Each row has a class, written after it.
[  7 -36  54 -24  25   7  33 -27  44   2 -16   9 -35 -33  20  -7  16   4
 -32  26 -14 -27  21  37 -13  17   7  38 -58  13  40 -12  -9 -30] -> vovi
[ 27 -70   4 -38  -2   2 -24  -1 -14  22 -63  18  36  23 -41 -20  41 -30
 -47  -8  -8   5 -45 -28  33 -17  26   3 -35  15 -42  47   7  44] -> Rifab
[-10 -35  22  12 -29 -38  27   2  31  -1 -12  21   8 -23   6   5  16  46
  15   1 -15  40   1 -31  15 -10  -7 -17   5  -2  56 -31  26 -25] -> Fev
[ -5 -20  28 -38  -6  18  43 -16  23  16 -59   8   7 -25   5  27  32  15
  -7  16  -9  76 -36 -31  30 -13   0   6 -14  -7  50  15  27 -12] -> Fev
[  5 -24 -44 -15 -12 -27  -3 -30 -95 -37 -12  15  16 -15  -6  -6   7   7
  11   3 -30  21 -53  -6 -16   1 -36 -32 -30  -3  13  11 -24 -13] -> nud
[ 17   2 -50 -11   5 -26 -32 -30 -76 -45  -6   4  46  10 -13 -10 -12 -13
  26   5 -36  23 -52   3 -17   0 -20 -28 -28  27  20 -19 -31 -19] -> baf
[ 11 -11   7 -20  -3   8  45 -65 -35 -29 -22  21  -2 -47   8  31  40  27
  32   7  17  79 -69 -15   5 -18 -43 -19 -33  12 -12   1   5  14] -> nud
[-12  65  -2 -12  16  -9 -66  27 -41 -48 -21  -8  43  31   4 -66  -1 -55
 -36  27   9 -20 -16   5 -10   0   3 -21 -63  47  17   5 -44  -4] -> gunu
[-19 -46  16  -7 -30   0  55 -14 -54  26  30  32  -7 -17 -15  10  16  31
  27 -10  -6  -1  -9 -26 -11   0  18  25  21  -5  13   1  26 -12] -> vovi
[ -4  -4  40  22  13  -9  25  -6  72  14  -9  11 -18 -24  17  -2  26   3
 -32   3  20 -57  56  17   3  15   7  31 -32  12  34  -5   6 -29] -> tos
[  24  -49   29   10  -27   23   22   -7  -35  -18   -9   28  -23 -101
   24   23   26    7    7   17   31   30  -43   -1  -12  -13  -41   12
  -47   31  -14    7  -22   17] -> bepem
[ 10 -35  21  -3  -5  32  29 -18  29  -7  -3  15   0 -72   8  25  23  38
   4  -6  32  15  12  -7 -15  -8 -27  41 -11  32  22  -8 -16 -14] -> tos
[ 16 -28  -1 -29 -34  51  28  -7  -2   7 -20   6 -25 -20  12  27  36  20
   2  17  11  51 -46 -16  34   5 -40 -24 -20  15  24   9 -10   4] -> tobup
[ 15  -2 -47 -21  -4 -20 -14 -26 -94 -41 -16  19  17  -9 -19 -12   6   0
  11  -6 -17   6 -48  -9 -25  -5 -24 -22 -34   6   2  10 -36 -11] -> nud
[-31 -47   9 -10 -13  15  41 -11 -40 -17 -25  25  -8 -38   8  -7  24 -12
 -15  23 -27 -20 -10   5  -3  28 -15  11 -57  -7  75 -12 -14 -42] -> vovi
[-17  58 -27  14  12  68 -10  10 -57  -8   9  44 -10  19  16  61  -3 -12
  28  17   0  58 -63  -6  18  29  -2 -40  12  28  41  -2   8  12] -> baf
[ 16 -31  19  -4  -5  14  42 -35 -13   7 -15   8 -12 -32  21  18  41  22
 -10  22   2  61 -38 -15  22  -1 -11 -19  -9  31  -1  25   5  26] -> gunu
[ 12 -25  51  -4  26  -4  19 -20  68  -3 -19   1 -23 -48  14   8  21   0
 -13  14   3 -30  37  15  -5  -3  13  31 -61   9  21  11   0 -22] -> bepem
[-15 -25   7 -22 -14  11  33 -23  13   7  14  26  10 -19  -6  25  32  34
   9   9   5  19 -16 -33  25  -6 -10 -17   3   2  34  -9   3 -15] -> tobup
[-19  47  49  26  20 -21   5  -7  47 -22 -11   1 -36 -37  47 -12  24 -15
 -21  47   4  -9  36  37   6  29   2   7 -45  33 105 -30  -3 -47] -> gunu
[ -9   5  35  -6   3  12  23 -10  24  -5 -20  16 -17 -28   0  20  36   9
   0   9  18  19  -3 -22  20 -17  13   7 -29  19  33  11  26   0] -> bepem
[-12 -11  44  -8  20   4  10   3  43  -8 -18 -13 -10 -28  20   6  13 -13
  -6  26  -1 -24  23  12   1  -4   3  21 -56 -16  44  18   0 -35] -> bepem
[  1 -50  30 -15  29  21  23 -17  74  17  23   6  -2 -34   9   8  -4   4
  -8   9 -13 -46  49  22  -3  16   5  38 -16   3  -2   6  -7 -43] -> gofo
[-21  13  28   0   3  13  24  -7  22  -6 -10  19  -2 -17   4  19  29   9
   6   9  13  19  -4 -26  11 -11  17  -3 -25  12  42   5  33  -6] -> bepem
[-19  -5  15  -5  12  38  50 -21 -12 -11 -18  16 -16 -22  18  17  26  -3
 -23  19  -9  45 -22 -19  18  36  -3 -18 -25  32  28   6   9  13] -> vovi
[ 34 -14 -37  -7 -21 -39 -20 -14 -78 -39  -5   7  21 -13 -11 -15  17  20
  15 -14 -21  22 -41  18 -31 -13 -12 -17 -21   6  -3 -19 -26  -5] -> tos
[ 11   1  17   4   5  10  30 -30 -10 -15 -18   7 -15 -40  12  24  35  18
 -13  17  11  51 -30 -14   3  -9  -4 -15 -19  24  -9   9   9  31] -> bepem
[ 32  21 -44 -15 -10 -41 -16 -38 -87 -41 -28  32  10 -31 -16 -12  11  -8
   1 -15 -20  14 -43   9 -42   3   0  -8 -41  22   2 -14 -22  -4] -> nud
[  2 -27  30 -25  13  -9   9 -29  74  31   1  -4 -14   1  27  10   5   5
 -14  21   3 -16  18   7  15  -6 -10  -1 -27  -3  20  -3   8 -34] -> tobup
[ -3 -46  14  27 -26  13  42 -15 -33 -18  12  10  -9 -26  26  17  40  35
   1  22  -3  45 -31 -17  44  -2 -25 -40  -8   8   2  14  -3  22] -> gunu
[ -8  16  13 -19  19  -7  13 -27  35  13 -18  16 -28 -18  25   1   1 -15
 -25  16   8 -39  25   2   2  -1 -13   8 -39  -1  35  19  -1 -37] -> nud
[ 19  -9 -39 -23  -1 -13 -22 -19 -69 -26 -35  16  34  -2 -14 -13   1 -27
  -5   9 -40  25 -53  -4  -5   3   8 -20 -38  19  29   2 -19   1] -> baf
[  19   -1   28  -24   20  -42   52 -103    1  -52   30   12  -24  -36
  -18   -2   31   52   28   21  -12   -7   -7   42  -41  -10   11   37
  -12  -21   45  -42  -26  -52] -> Rifab
[-55 -23  20  26  38  26  53  -1  67 -21  44 -24 -22  -2  13  19  -8  44
  -1  29 -18 -12  76 -30  27  46 -17 -32  26  -8  31  24 -14 -26] -> gofo
[ 15 -34  11  -6  -3  31  36 -35   2  -6 -15  26  -7 -42  10  37  12  19
  -9  15 -11  45 -23 -12  24   8 -13  -3 -16  25   2  15  -4  24] -> baf
[-13   2  35 -28   9  13  41 -14  36   4 -31  37  -3 -10  -9  13  25   6
   3   8   0  27 -21 -28  29   0  24   5 -27   6  52  13  24 -20] -> Fev
[  5  -6 -30 -18   7  -1 -46   6 -96 -65  22  26  51 -11  -9 -27 -29 -29
  30  12 -38 -11 -44  11 -30  11   4 -18 -63  17  29   4 -67 -26] -> baf
[ 35 -47  31  -5   3  14  44 -19  53   2 -26  19  -9 -30   4  12  22  31
 -21   2  10  35 -20 -28  29   2 -13  -6 -24  39 -12  19  -2  15] -> Fev
[-16 -29  34 -41  28  25   7 -15 100  11 -13 -19 -26  16  19  -3  -3  15
 -37  34 -16 -25  53  12  29   1 -30   4 -38  11  20  19  -1 -47] -> gofo
[ -5  14  14  -4  14 -47  26 -46  63 -19 104 -11 -36  33  12   6 -49  76
  56  18 -65 -37  69  65 -17  11   4 -11  47 -56  39 -39   2 -59] -> baf
[ -7  10  26 -11 -15   2  32 -27  22 -15 -18   1  -7 -39   9  18  34  32
 -11  15  19  44  -7 -26  16 -37 -15  -4  -8  10  19  -8  22   8] -> bepem
[ 22 -46 -48 -52  20 -45   1 -89 -70 -41  23  -2  38  -2 -26 -30  14  26
  12  20 -40  20 -65   6 -29 -15 -35 -49  -5  -5 -28 -20 -57  -7] -> tobup
[ 13   8  30   6   0   7  42 -19  19  -6 -24  35 -11 -38   9  17  27   4
  -6  10  14  49 -37 -11  21  14   2  -8 -18  28   4  -6  13  15] -> Fev
[ 24 -18  50 -18   7  -8  14 -21  58  14 -20  17 -18 -30  18   5   3  -7
 -23  22  -4 -31  21  27  12  -1   6  38 -57  19  25   8  -2 -24] -> baf
[  5   8  11  16  12  14  32 -47 -30 -11 -41  12 -53 -37   7  32  59   9
  18  25   3  94 -55   2   9  16 -11 -30  -7  35  23 -13  33  37] -> bepem
[  39   27  -42  -10   36  -52  -82   69   16   18  -27  -59   66  108
  -30  -39  -49  -69   41  -34   52 -114  -34  -10  -31  -50  -24    0
   -7  -25  -20  -20  -28  -52] -> vovi
[ 13 -20 -57 -10   9  -7 -16  -8 -50 -46  -5  -1  30   5 -31 -19  -3 -16
  11  -5 -29 -10 -44   9  -7  15  -4 -11 -11   3  19 -17 -20 -25] -> gofo
[ 23   0 -42 -17   5 -21 -11 -39 -76 -28 -17  24  11 -24 -13  -9  10  -8
   8 -11 -12  12 -44  -6 -27  -4 -11 -18 -27  18  -6   3 -27  -2] -> nud
[ -7 -29  21 -30 -13  16  29 -14  35  22  -6  27  13 -32  -6  30  32  19
   2   2  18  10  -5 -37  24 -12  -1   8 -13  10  26   3   5 -16] -> tobup
[ 10  -5  40 -11  16   4   9 -14  69  13  -6  16 -14 -30  25  11  -8 -12
 -23  23 -10 -34  39  24  11  12   4  32 -45  22  45   4  -5 -35] -> baf
[ -4 -10  44  -8   4 -16  29 -19  68  -7 -13  -2 -36 -24  21  -2  13  13
 -14  26   3 -28  31  11   5 -12  -7   9 -49  -7  46   3  14 -33] -> bepem
[ 12 -24 -26 -14  14  -9  -6 -17 -87 -39  -3  15  15   2 -15 -14  -3  -2
   4  -4 -29   7 -42  -2 -37  16  12  -5 -40  29  12  -7 -28 -10] -> vovi
[  0 -26  47 -14   0 -12  14 -14  55  25  -1  -4 -15 -10  38   3  -9   2
 -14  34 -20 -17  35  19  17   0 -10  15 -36   1  38  14   7 -37] -> baf
[ 25 -18 -33 -14  -3 -28 -17 -23 -42 -28  -3   2  23   1 -13  -8   3  13
  11 -20 -16  -2 -18   9 -20 -18  -4  -8 -22  -1 -16  -2 -20 -11] -> tos
[ -3   9 -33  22   7 -12 -37   8 -72 -55  -7  16  32  -9 -18  -3   3  -7
   1 -12 -20   6 -18 -16 -33   9  26 -14 -39  29  19  -8 -16   1] -> bepem
[-16 -25  25   7 -23  17  34 -12   7  22  24  10  -5 -16  22  33  31  37
   0  22  11  52 -20 -18  29  15 -28 -27  20  10  -6  -3  17  17] -> tobup
[  3 -54   5  -9 -10  30  37 -19  -5 -15   0   8 -12 -31   9  21  27  34
   2  17 -15  54 -29  -9  28   3 -19 -19  -5   8   0   4   5   7] -> gofo
[ 10 -36  56 -21  16  -7  41 -31  61  14 -31  -9 -29 -35  24  -4  10   0
 -46  19  -3 -20  38  15  -4   6   2  43 -52  17  14   2   3 -19] -> vovi
[ -1  -7  42  -9  19   0  11 -13  59 -13  -9  -3  -3 -33  22  14   6   2
 -12  37 -12 -16  22  28  24   5 -23  21 -38   4  62 -10 -18 -40] -> baf
[-14  -3  29 -18 -13  24  31  -7   9  -1 -29  42  -3 -36  -8  24  47  19
   4  -5  15  26  -8 -11  12  -1   8  20 -33  18  45   6  21  -9] -> tos
[ 21 -32  15   5 -10  10  42 -38  12 -12  -2  26  -9 -56   8  20  32  22
   7  -9  17  30 -15   2  13   0 -15   4 -18  23 -21   0   8  20] -> tos
[  1  -6  30 -28  12   1  37 -34  54  -1 -13   8 -25 -37  16  14   9  17
 -15  14   0 -35  37  13  -2   0 -24  25 -43 -13  27  19 -15 -43] -> nud
[  5  -6 -35   1  13 -48 -23 -25 -66 -37  -7 -10  21   2 -10 -26   3  -9
  17   7 -33  24 -39  -4 -34  -7   9 -37 -15   2  19 -12  -2  -2] -> bepem
[-22  54  39 -23  21  48  21   7  12 -36 -28  11 -19  -9  -7  39  61  17
  11  23  12  45 -22 -20  41 -12  11 -16 -43  11  76  17   3 -11] -> bepem
[ -4 -49  20  -3  -3  26  60 -29 -21 -11  -7   9 -17 -16  14  17  26  25
 -12  15  -3  46 -36 -25  26  13 -22 -18 -22  23  -1  12  12  19] -> vovi
[ -9 -21 -50 -16  16 -23  -8 -22 -78 -45  21 -10  47  21 -13 -39  -9  -4
  -9  -1 -53 -13 -10 -18 -18  -6   7 -49  -7 -16  -9 -12 -49  -9] -> vovi
[ -4 -39  45 -15   8 -21  38 -25  56  17  -3 -19 -12 -13  29 -17   3   6
 -30  21  -5 -30  36   8   4  -4 -17  19 -29   1  17  -7   6 -34] -> vovi
[  0  -7  55 -15  26   7  31  -9  94  15 -35  18 -22  -4   5   4  11  -3
 -12  18  -1 -28  19  18  12  22   2  24 -50   3  38   4   8 -39] -> Fev
[  7 -49  36 -42  11  36  17 -10  65   1 -31   3 -23 -28   7   8  23   4
 -16  24 -20  -8  15  34  22   4 -10  26 -55  -8  28   3  -5 -36] -> gofo
[ 13 -30   1 -12 -11  31  45 -46 -42 -24 -19  29 -22 -51   8  25  35  23
   6   7   7  46 -47 -13  12   2 -39 -16 -39  16 -14  24 -15  18] -> nud
